Each row, then roughly how far along a hidden order it lies, from 0 to 9:
[  4   6  -2  37   3  -3   5  -3  -3  -7  27  -8  19  -9  -3  27  30  19
  -8  -5   3   4   3 -20  -3   6   2  22 -48 -14  -3  14 -15   5  14  13
  -8   4 -43  10   5  -1   2  -6  -4 -14   1   1   2   6  51 -16 -47  13
 -40  -2  -6  15  -9  -2  13  11  -6   5   0  -2  -1   5   3   3 -20   1
  -7  22  21  -5 -17   9 -27  17   7   2  -8  -8   1 -10   2  13  -2   4
   5 -12   2 -10  31 -16  -4 -10 -15   2 -23  -3   2   7  50   0 -28 -10] : 0
[  0   4  -2  19   1 -10   1  13   1   2   2  -4   7  -1  -6  10   9   2
   0  -3   2  -1  -3 -11   2   1   0  13 -17   0  -1   4  -4   4   5   5
  -6  -3 -15   5   1  -5   7   2  -3  -8   6   0   1   2  16  -3 -14   3
  -1  -1  -5   5   2  -2   7   6   0   2   5  -2   0   3   0   1   0  -1
  -2  -2   8  -2  -6   2 -11  12  -2  -1   5  -6   3  -2   0   3  -4  -7
   0  -3   8  -4  13 -10   3  -3   2   5 -20   0  -4   5  13   2 -10  -3] : 3
[ -2   3   9  -8  -4   1  -3  12   4   9 -14   1  -3  -2  -6 -26  -9 -22
  -2  -6   0  -2  -4  32   4  -3  -2   4  21   8  -4  -8  10   0  -1   2
   0 -19  12  -3   3   0  13   7   2   1  12  -1   1  -2 -24   2  16  -8
  30  -2  -2  -7   4  -3  -7   6  -1  -3  10  -3   0   6  -2  -3  25  -4
   3 -42 -16  -1   9  -4  20  -4 -13  -7  21   0  11   6   3 -16  -2 -18
  -6  11  22   3 -32 -12   2   5  22  13 -23   4 -10  -5 -38   3  -1  12] : 6
[ -3  -1   8 -49  -7   7  -4  20   5   9 -28   5 -16   6  -3 -42 -19 -27
   5   3   0  -4  -4  28   4  -6  -5  -8  44  18  -1 -16  17  -4 -14  -3
   6 -16  35  -6  -3   5   9  11   6   7  17   1   2  -6 -52   7  30 -13
  54   0   4 -18   6  -1  -8   0   5  -4   7   1   1   1  -4  -4  29  -1
   8 -45 -19   6  18  -6  27 -21 -15  -5  14   5   9   9  -6 -19  -1 -22
  -7  16  16   5 -42  -3   1   8  29   8 -11   4  -7  -3 -61  11  20  14] : 9
[ -2   0   9 -25  -5   5  -3  14   5  10 -20   3  -9   2  -5 -36 -15 -25
   1  -3   0  -2  -4  36   4  -4  -3  -2  38  13  -4 -12  14  -2  -7  -1
   3 -18  22  -2   1   4  11   9   5   4  14   0   1  -3 -34   4  24 -11
  41  -1   1 -12   4  -2  -8   3   2  -4   6  -1   1   3  -3  -4  25  -2
   6 -44 -18   2  14  -5  25 -13 -15  -6  17   3  10   8  -2 -20  -1 -18
  -6  14  20   4 -39  -6   1   7  26  11 -17   4  -8  -5 -52   6   9  13] : 7
[ -1   5   2  14   0 -12   1  14   3   4  -1  -3   5  -2  -7   4   6  -2
  -2  -5   1  -1  -4  -3   3   0   0  12  -3   1  -2   2   0   4   4   5
  -5  -9 -11   3   3  -7  10   2  -3  -7   7  -1   2   1   6   0  -6   0
   9  -2  -6   1   4  -3   4   7   0   1   9  -3   0   4   0   0   9  -3
  -2  -9   1  -3  -3   1  -6  12  -6  -3  14  -4   6   0   1  -2  -4 -10
  -1   0  12  -2   6 -12   5  -2   9   8 -21   2  -7   2   3   2 -11   2] : 4
[ -2   4   4  11   0 -11  -1  13   3   6  -7  -1   2  -2  -7  -5  -1  -6
  -2  -6   0  -1  -5  10   5  -2  -1  10   2   4  -2  -2   2   3   4   1
  -5 -12  -1   1   3  -7  12   3  -2  -4   8  -1   1  -1  -6   2   5  -3
  17  -3  -6  -2   5  -3  -1   6  -1   0   9  -4   0   5  -1  -1  15  -4
  -1 -20  -5  -3   0  -2   3   9  -9  -4  19  -5   8   3   2  -6  -4 -13
  -3   3  16   0  -7 -11   6   1  13   9 -19   3  -8  -1 -10  -1  -8   5] : 4
[ -2  -1   9 -37  -7   7  -4  16   5  10 -25   4 -14   5  -4 -38 -19 -26
   4   2   0  -3  -4  30   4  -5  -4  -8  41  16  -2 -14  16  -4 -11  -2
   5 -17  31  -6  -1   5   9  11   6   6  16   0   2  -5 -52   6  26 -12
  49   0   3 -12   5  -1  -9   1   4  -4   7   0   1   2  -3  -4  28  -1
   7 -44 -19   4  17  -6  27 -19 -15  -5  15   4   9   9  -4 -19  -1 -19
  -7  16  17   5 -41  -3   1   8  29   9 -12   4  -7  -4 -60  10  17  15] : 9
[ -2   4   7   6  -2  -6  -2  13   4   7  -8  -1   0  -2  -7 -14  -5 -14
  -3  -7   0  -1  -6  20   5  -2  -1   8   9   6  -3  -3   5   2   2   3
  -3 -17   3   0   4  -5  14   5   0  -3   7  -1   1  -1 -12   3  12  -6
  24  -3  -5  -4   5  -3  -3   6  -1  -1  10  -4   0   6  -1  -2  20  -4
   1 -28 -10  -2   4  -2  18   4 -12  -5  23  -2  10   4   2 -10  -3 -15
  -4   6  20   1 -17 -13   4   3  16  12 -21   4  -9  -3 -23   1  -6   8] : 5

[  2  -4  -5  -3   5   6   3  31  10   0   0  13  -1  -1   3  -8  -2  10
  -3  -3   2  -2   1  15 -18  -8   7 -19   4  -6   1  -1   1  21   2   0
 -12   2   7   7   2 -10   2   0  -2   2  -3   1  -6  -4   0   5  -4  -8
   3   6  -6 -12 -29  -7 -36] : 1
[ -7  -2  14  11   8 -13  -9 -19   2   2   6  -2  19  -7  11  18 -34  -3
   2   9   5   4  -1   8   0 -19  -5 -17 -25  10  -1 -21  -1   0   7  -5
 -44  -7  -2   0   4  10 -19  15  -3  -9  -2  17  -1   9  -9   4 -19 -11
   4  18 -24   6  12 -22 -22] : 3
[  0  35 -22  14   4  19 -14   1   1   1  12  23  -5  23  -4   2  -3  10
  13 -13   2   5   0 -11   5 -13  10 -17   1  -2   0 -13   2  -1  -1   2
  -1  -2  -7  -4   8  -6   1 -13 -14  -1  -3   4 -12  -8 -13   7   6  -1
  -1   3 -27   7   0 -12 -14] : 5
[ -7  11   2  13  13 -24 -17 -39  -9   3   3  -9  21 -19  33  15 -48  -7
   5  13   4   5   6 -10  -6 -15 -17 -16 -28  16  -7 -17   2 -26   9  -5
 -36 -14 -14  -5  13  14 -26  21  -8  -8   0  19   9   9 -13   3 -24 -10
  14  18 -28   2  15 -18  -2] : 7
[  5  12  -7   1   8 -14  -8   3   1   1   3  -1   3  -8  27  12   2   7
   3   8   4   0   6  -5 -10 -12   2 -13 -15   9  -3 -15  13  -7   1  -3
 -12  -3   0  16 -15   3  -9  -3   0   2  -5   8   0   0  -9   6 -17 -14
  13   9 -17  -9  -3  -7 -31] : 6
[ 21  16 -26 -11   7   3   2  33   9   2   1   0 -11  -8  29   7  54  27
  -2   3   3  -3  12  -9 -10  -7   0 -11 -12  12  -2 -15  26  -6  -5  -2
  13   7   6  -7   0  -3   4 -19  12  15  -9  -3 -11 -10 -12  11 -10 -17
  10  -1   0 -18 -23   6 -44] : 5
[  7 -18  -4  -5  10  10   3  15   8   4   0   6  10 -20   6  -9  12  13
  -9   6   5  -1  11  13 -17 -13  -7 -12 -22   6  -2  -5  18  -4   7  -4
 -26   1   5   7 -11   0  -6  12   3   4  -4   6  -1  -1  -9   8 -14 -15
   4   7  -3 -12 -20 -11 -34] : 0
[ -7  -1 -17   9  23  10   0   1   6   1   5  23  17 -13  -1 -13 -62  -2
  -6  -4   1   3   9   6 -23  -8 -11 -22  -5   1  -5  -3   4 -13  12  -3
 -43 -17 -11  15  -1  -7 -13  41 -28  -9  -2  13 -12   2 -15  18  -7  -9
   5  10 -36  -1 -18 -23 -16] : 4
[ -3  45 -17   9   5  -7  -3   1  -1  -2   7  20 -11   9  20  -1 -15  -4
  10 -11  -1   0   0 -17  -7   4  -1 -19  19 -10  -2 -17 -10  -4  -2  -2
   9  -9  -1  -2  15  -7   1  -2 -12  -5  -4  10 -13  -1  -3   2  -2   2
  15   1 -29   4   0  -1  -9] : 4
[ 13   1 -25  -6  18   2  -3  37   7   4  -1   5   2  -7  26   3   9  26
  -4   5   3  -1  12   0 -27 -13   2 -16  -7   9  -3   1  22  18   2   0
 -10   4   0  -1   3  -6  -2  -3  -3   8  -6  -1  -4  -6 -11  15 -17 -19
  11  10 -17 -19 -38  -9 -47] : 8
[  5  -3 -29   2  19  13  -2  14   4   5   2  13   6   2  -1  -3 -17  15
  -3  -2   0   1  11   0 -22  -7  -2 -16   5   2  -3  12  14  -9   5   1
  -8   5  -8  10 -16  -7   1  11 -16   2  -2  -3  -2  -1 -16  11  -7  -6
   4   4 -18  -4 -22 -13 -17] : 6
[ -4  18   3  11  10 -31 -13   1  -1   2   1 -10   0  16  29  30 -28   2
   9   8   1   1  -3   1 -13  -9  -3 -17  20   0   0   1  -7  11   0  -4
  -7   3   3  -7 -10   2  -1  -4  -6  -5  -3   2   4  11  -3  -5 -22 -11
  15  17 -35   3  -3  -8 -29] : 8
[  5  10 -31   3  11  16  -6  29   5   2   5  18  -3  15   4  -2  -8  18
   4  -7   1   2  -1  -2 -18 -12  -7 -14   7  -1  -1   5  11  15   0   3
  -3   2  -6 -19   0 -11   5  -9 -13   5  -3  -3  -8  -8 -17  12   0  -7
   3   7 -23  -9 -29 -12 -26] : 7
[  0 -15   6  -3  11  -3   1  20  10   1   1   2  12 -16   4   3 -18   6
  -7   6   3  -1   4  17 -18 -14   4 -17 -16  10  -1  -7   8  -9   6  -2
 -37  -4   0   2   3  -2 -12  16  -6  -2  -5   7  -7  -1  -3  12  -9 -14
   3  12 -24 -11 -18 -15 -37] : 3
[  6  35 -47   5  13  30  -1   8   2   1   9  33 -10  12  -3 -17   0  12
   4 -19  -2   3  10 -21  -8   1  -1 -19  10  -9  -4  -1  12  -8   0   3
  12  -7 -12  -6  21 -13   7   0 -21   4  -2  -2 -15 -13 -18  14  13   3
   2  -6 -20  -1 -16  -4  -2] : 4
[ 10  22 -18   4  20  -4  -2  29  13   5   4  15  -5   8  22  21  14  22
   1  -1   3  -1  10   6 -21 -11   4 -24  11   1   0 -11  15 -45   0  -5
  -6   8  12   7  12  -7   8  -2  -8   4 -11   1 -15   2 -13   7 -19 -21
  13  10 -36  -2 -19 -10 -54] : 8
[  2   2 -30   6  16  20 -12 -13  -2   4   5   6   8   3  -9  -1 -23   9
   1  -1  -1   5  10 -14  -5 -13  -3 -12 -16  12  -5   5  17 -11   3   4
  -9  -7 -22   4  33   0  -8   9 -21   3   2  -1  -1  -6 -19  14   9  -1
  -5   2 -16   2  -3 -13   5] : 7
[  4  15 -23   8  14  -6 -11  -2   2   3   5   8   8  -3  24   9 -13  11
   4   5   3   3   8  -3 -12 -16  -5 -16 -14   7  -4 -14  10  -1   4  -3
 -19  -4  -4  13  13   1 -10   7  -9   0  -5  11  -5   1 -17  13 -18 -16
  12  13 -29  -4  -7 -16 -33] : 8
[  8  41 -46   2  16  21  -6  27   6  -1  11  28 -10   9  11  -8  -8  14
   7 -16   0   3   9 -21 -16  -8  -7 -16  -3   3  -4 -13  13  -5  -2   4
   3  -9 -15  10   5 -13  -2  -7 -19   5  -6   2 -19 -18 -16  20  10  -5
   6   0 -27 -11 -31  -8 -32] : 9
